Below is a small trained network, with its code and all its weights. Each question gives an input and a class and asks what happens when units are switched off, that is, made to give their printed mean instead of their output.

import numpy as np


def w(rows, s, z=0):
    codes = np.array(rows[::2]) - 128.0
    scale = np.full(codes.shape[1], s)
    scale[-1] = z or s
    return codes * scale


def f(y):
    return y / 2 * (1 + np.tanh(0.7978845608 * (y + 0.044715 * y**3)))


def log_softmax(a):
    a = a - a.max(-1, keepdims=True)
    return a - np.log(np.exp(a).sum(-1, keepdims=True))


def net(x, mask):
    res = np.array(x, float).reshape(1, 6) / 4 @ E
    y = f(res @ A[0][:, :-1].T + A[0][:, -1])
    res = res + np.where(mask, y, B[0][:, -1]) @ B[0][:, :-1]
    return log_softmax(res[-1] @ U[:, :-1].T + U[:, -1])


A, B = {}, {}
E = w([
[41,7,91,217],'x0',
[223,25,69,6],'x1',
[109,193,47,13],'x2',
[221,246,254,144],'x3',
[18,115,210,25],'x4',
[210,67,245,67],'x5',
],0.0063)
A[0] = w([
[128,205,152,143,167],'n0',
[102,93,95,178,145],'n1',
[154,249,62,101,254],'n2',
[128,168,199,46,153],'n3',
[117,111,160,165,114],'n4',
[139,98,167,93,124],'n5',
[170,76,133,68,209],'n6',
[149,188,171,156,142],'n7',
[144,109,148,135,175],'n8',
[118,47,133,180,123],'n9',
[147,191,139,136,203],'n10',
[161,139,180,61,210],'n11',
[55,86,153,108,198],'n12',
[206,121,41,62,226],'n13',
[85,105,89,120,127],'n14',
[104,92,71,83,140],'n15',
[96,183,168,76,188],'n16',
[82,67,187,176,115],'n17',
],0.015,0.0059)
B[0] = w([
[118,123,71,91,196],'n0',
[115,131,141,161,197],'n1',
[66,155,63,226,247],'n2',
[124,7,121,87,215],'n3',
[124,162,175,95,161],'n4',
[213,77,89,120,165],'n5',
[113,113,104,191,209],'n6',
[84,134,136,125,192],'n7',
[108,116,122,201,153],'n8',
[162,134,206,149,201],'n9',
[43,116,80,133,189],'n10',
[100,59,126,185,210],'n11',
[234,147,88,197,213],'n12',
[34,2,138,192,241],'n13',
[185,124,144,171,181],'n14',
[155,115,170,191,200],'n15',
[74,54,86,133,200],'n16',
[207,203,192,131,206],'n17',
],0.0085,0.013)
U = w([
[99,188,32,187,226],'0',
[166,97,139,170,172],'1',
[85,251,127,150,66],'2',
[82,86,89,103,131],'3',
[155,166,80,76,4],'4',
[166,189,241,150,62],'5',
[196,113,85,61,40],'6',
[71,21,150,145,161],'7',
],0.011,0.0045)

Each question gives the input, the list of numbers given to net, and the class t.
The units are the neurons (one row each of A and B). Each row of codes is followed by its name. A weight is (code - 128) times the scale printed after its matrix; where a second scale follows, it is the last column's (A, B and U).
mask holds one flag per neuron, in row order. A switched-off neuron (its flag False) gives its mean, the last column of its row in B, instead of its output. The means were averaged over made-up inputs and are rounded, as every weight is.
A unit's drop is (log p(t) with every unit on - log p(t) with that unit switched off) / (log p(t) with every unit on - log p(t) with every unit switched off).
The circuit of an input: a set's keep is (log p(t) with only the set's units on - log p(t) with every unit switched off) / (log p(t) with every unit on - log p(t) with every unit switched off). Starting from the 12 units with the biggest drops (on a tie, the unit counted first), units are removed one at a time, each time the one whose removal leaves the highest keep (on an exact tie, the one counted first), for as long as the keep stays at least 0.8.
units of the circuit, in order: the units of the circuit, biggest drop first
top k neurons: the k neurons with the biggest drops, biggest first
drop of u: that unit's drop, to one decimal
input [0,-4,-3,-6,-1,-7], class 1: top neuron -> n2
input [-5,-8,0,4,8,-3], class 3: units of the circuit, in order -> n13, n0, n3
input [-4,-1,-7,-8,-7,6], class 1: units of the circuit, in order -> n3, n16
input [-7,5,0,8,-5,-4], class 7: top 4 neurons -> n13, n3, n11, n12
input [-6,-5,2,7,-5,1], class 0: top 2 neurons -> n2, n13
input [-7,-6,5,3,2,4], class 7: top 2 neurons -> n3, n11
input [-7,0,6,4,5,-6], class 7: top 2 neurons -> n3, n16
input [2,-7,8,-4,5,1], class 0: top 2 neurons -> n13, n12
input [0,0,2,1,-2,-2], class 0: top 2 neurons -> n3, n2
input [3,2,6,-3,-8,-3], class 7: top 2 neurons -> n13, n12
input [0,-2,-4,-7,5,-8], class 1: drop of n0 -> -0.1
input [-7,7,-6,2,-8,1], class 7: drop of n13 -> 0.4
input [-1,8,4,8,-1,-7], class 7: drop of n11 -> 0.0
input [2,-8,6,-7,-4,5], class 0: units of the circuit, in order -> n13
input [0,4,-6,-7,7,-1], class 1: drop of n12 -> 0.1
